Here is a tiny trained network, its code and every weight. The questions are about switching its units off for an input and a class, where a switched-off unit gives its printed mean instead of its output.

import numpy as np


def w(rows, s, z=0):
    codes = np.array(rows[::2]) - 128.0
    scale = np.full(codes.shape[1], s)
    scale[-1] = z or s
    return codes * scale


def norm(h):
    return h / np.sqrt((h * h).mean(-1, keepdims=True) + 1e-5)


def f(y):
    return y / 2 * (1 + np.tanh(0.7978845608 * (y + 0.044715 * y**3)))


def log_softmax(a):
    a = a - a.max(-1, keepdims=True)
    return a - np.log(np.exp(a).sum(-1, keepdims=True))


def net(x, mask):
    res = np.array(x, float).reshape(1, 5) / 4 @ E
    u = 0
    for l in range(2):
        y = f(norm(res) @ A[l][:, :-1].T + A[l][:, -1])
        res = res + np.where(mask[u : u + 12], y, B[l][:, -1]) @ B[l][:, :-1]
        u += 12
    return log_softmax(norm(res)[-1] @ U[:, :-1].T + U[:, -1])


A, B = {}, {}
E = w([
[137,155,29,113,233,70],'x0',
[66,145,226,102,211,129],'x1',
[93,32,77,3,169,204],'x2',
[120,157,120,118,131,129],'x3',
[128,133,127,128,127,128],'x4',
],0.0042)
A[0] = w([
[99,161,204,171,157,68,76],'L0N1',
[14,119,169,83,170,143,1],'L0N2',
[131,164,123,112,127,196,120],'L0N3',
[136,92,38,67,99,223,103],'L0N4',
[53,57,168,81,185,167,29],'L0N5',
[113,123,62,100,179,130,126],'L0N6',
[150,121,64,119,140,106,150],'L0N7',
[162,182,116,224,63,76,237],'L0N8',
[89,156,191,125,133,185,59],'L0N9',
[152,115,138,95,1,153,84],'L0N10',
[139,100,132,169,146,143,152],'L0N11',
[180,139,114,155,236,44,86],'L0N12',
],0.0081,0.0023)
B[0] = w([
[56,66,178,233,170,92,184],'L0N1',
[207,138,117,84,68,148,180],'L0N2',
[144,82,171,124,26,157,135],'L0N3',
[41,132,127,204,46,60,225],'L0N4',
[173,241,104,84,137,175,207],'L0N5',
[150,69,193,174,245,71,187],'L0N6',
[241,84,147,118,149,104,167],'L0N7',
[200,109,136,19,141,178,253],'L0N8',
[177,23,169,192,179,83,155],'L0N9',
[61,197,172,99,185,198,183],'L0N10',
[158,234,135,123,122,51,132],'L0N11',
[74,226,2,133,102,181,201],'L0N12',
],0.0053,0.0065)
A[1] = w([
[34,159,90,179,74,134,43],'L1N1',
[155,136,193,84,58,188,62],'L1N2',
[43,79,120,186,60,169,77],'L1N3',
[164,87,137,206,112,163,172],'L1N4',
[68,161,184,254,144,131,151],'L1N5',
[100,64,98,167,157,67,100],'L1N6',
[45,168,105,169,182,100,125],'L1N7',
[81,105,204,172,127,53,1],'L1N8',
[14,187,78,163,119,50,187],'L1N9',
[103,62,68,159,121,38,16],'L1N10',
[199,139,49,117,128,64,120],'L1N11',
[44,130,144,104,155,197,181],'L1N12',
],0.0091,0.0037)
B[1] = w([
[12,160,49,199,143,155,163],'L1N1',
[149,104,207,137,26,110,253],'L1N2',
[66,172,19,137,181,118,176],'L1N3',
[78,154,125,77,166,155,150],'L1N4',
[36,68,69,122,146,158,229],'L1N5',
[229,141,189,159,67,67,179],'L1N6',
[130,129,126,93,41,176,205],'L1N7',
[189,90,161,109,254,132,164],'L1N8',
[103,88,135,194,13,109,250],'L1N9',
[193,67,188,203,124,24,175],'L1N10',
[105,163,118,80,255,130,236],'L1N11',
[185,163,74,148,140,99,221],'L1N12',
],0.0078,0.0048)
U = w([
[211,173,247,58,17,208,142],'0',
[52,144,63,197,66,171,254],'1',
[215,218,71,39,204,167,163],'2',
[203,93,149,185,117,30,68],'3',
[70,34,212,134,201,196,25],'4',
],0.011,0.0029)

Each question gives the input, the list of numbers given to net, and the class t.
The units are the neurons (one row each of A and B). Each row of codes is followed by its name. A weight is (code - 128) times the scale printed after its matrix; where a second scale follows, it is the last column's (A, B and U).
mask holds one flag per neuron, layer by layer. A switched-off neuron (its flag False) gives its mean, the last column of its row in B, instead of its output. The means were averaged over made-up inputs and are rounded, as every weight is.
A unit's drop is (log p(t) with every unit on - log p(t) with that unit switched off) / (log p(t) with every unit on - log p(t) with every unit switched off).
The circuit of an input: a set's keep is (log p(t) with only the set's units on - log p(t) with every unit switched off) / (log p(t) with every unit on - log p(t) with every unit switched off). Starting from the 12 units with the biggest drops (on a tie, the unit counted first), units are removed one at a time, each time the one whose removal leaves the highest keep (on an exact tie, the one counted first), for as long as the keep stays at least 0.8.
circuit, biggest first: the units of the circuit, biggest drop first
most important unit: the unit with the biggest drop
k most important neurons: the k neurons with the biggest drops, biggest first
k most important neurons of layer l: the k neurons of layer l with the biggest drops, biggest first
drop of u: that unit's drop, to one decimal
input [-4,-7,-1,4,-5], class 0: most important unit -> L0N8
input [3,1,1,-2,5], class 2: 2 most important neurons of layer 0 -> [L0N4, L0N1]
input [1,-4,1,-6,-3], class 3: 3 most important neurons -> [L0N4, L0N7, L0N12]
input [-1,8,-7,-1,-1], class 4: circuit, biggest first -> [L1N8, L1N5]
input [3,0,4,6,1], class 3: 4 most important neurons -> [L0N4, L0N8, L0N6, L0N10]
input [4,0,3,-2,0], class 3: 4 most important neurons -> [L0N8, L0N6, L0N4, L0N7]
input [-6,-2,6,-5,1], class 1: 2 most important neurons -> [L0N4, L0N8]
input [5,0,-2,-7,3], class 2: 4 most important neurons -> [L0N4, L0N7, L1N11, L0N8]
input [-4,4,0,-4,-4], class 4: 3 most important neurons -> [L0N9, L0N8, L0N1]
input [-5,2,0,-4,6], class 4: 2 most important neurons -> [L0N9, L0N8]
input [1,-8,7,-7,3], class 3: 4 most important neurons -> [L1N10, L0N12, L0N7, L1N6]
input [-7,1,0,-2,-2], class 4: 2 most important neurons -> [L0N8, L0N9]
input [4,-4,0,-2,-5], class 2: 4 most important neurons of layer 0 -> [L0N7, L0N1, L0N12, L0N9]
input [1,-7,-8,-7,-2], class 2: most important neuron -> [L1N11]
input [7,1,-5,-3,8], class 1: 2 most important neurons -> [L0N12, L1N9]
input [-1,4,-2,-4,4], class 4: 2 most important neurons of layer 1 -> [L1N5, L1N8]
input [5,0,-2,1,-6], class 2: 3 most important neurons -> [L0N4, L0N7, L1N11]
input [-3,1,0,-4,1], class 4: 4 most important neurons -> [L0N9, L0N8, L0N12, L1N5]
input [5,1,-2,-6,8], class 1: 2 most important neurons -> [L0N12, L1N9]
input [4,5,-5,0,4], class 1: circuit, biggest first -> [L0N12]
input [1,0,-1,-6,4], class 2: 2 most important neurons of layer 0 -> [L0N8, L0N4]
input [2,7,-5,2,8], class 1: 3 most important neurons of layer 0 -> [L0N12, L0N6, L0N7]
input [2,-2,0,4,-2], class 2: 3 most important neurons of layer 1 -> [L1N11, L1N9, L1N2]
input [-4,4,-1,8,8], class 4: drop of L0N5 -> 0.0
input [-8,1,-5,-8,2], class 4: drop of L0N5 -> 0.5
input [3,6,-2,-8,-7], class 1: drop of L0N12 -> 0.2
input [1,5,3,-8,0], class 2: circuit, biggest first -> [L0N5]
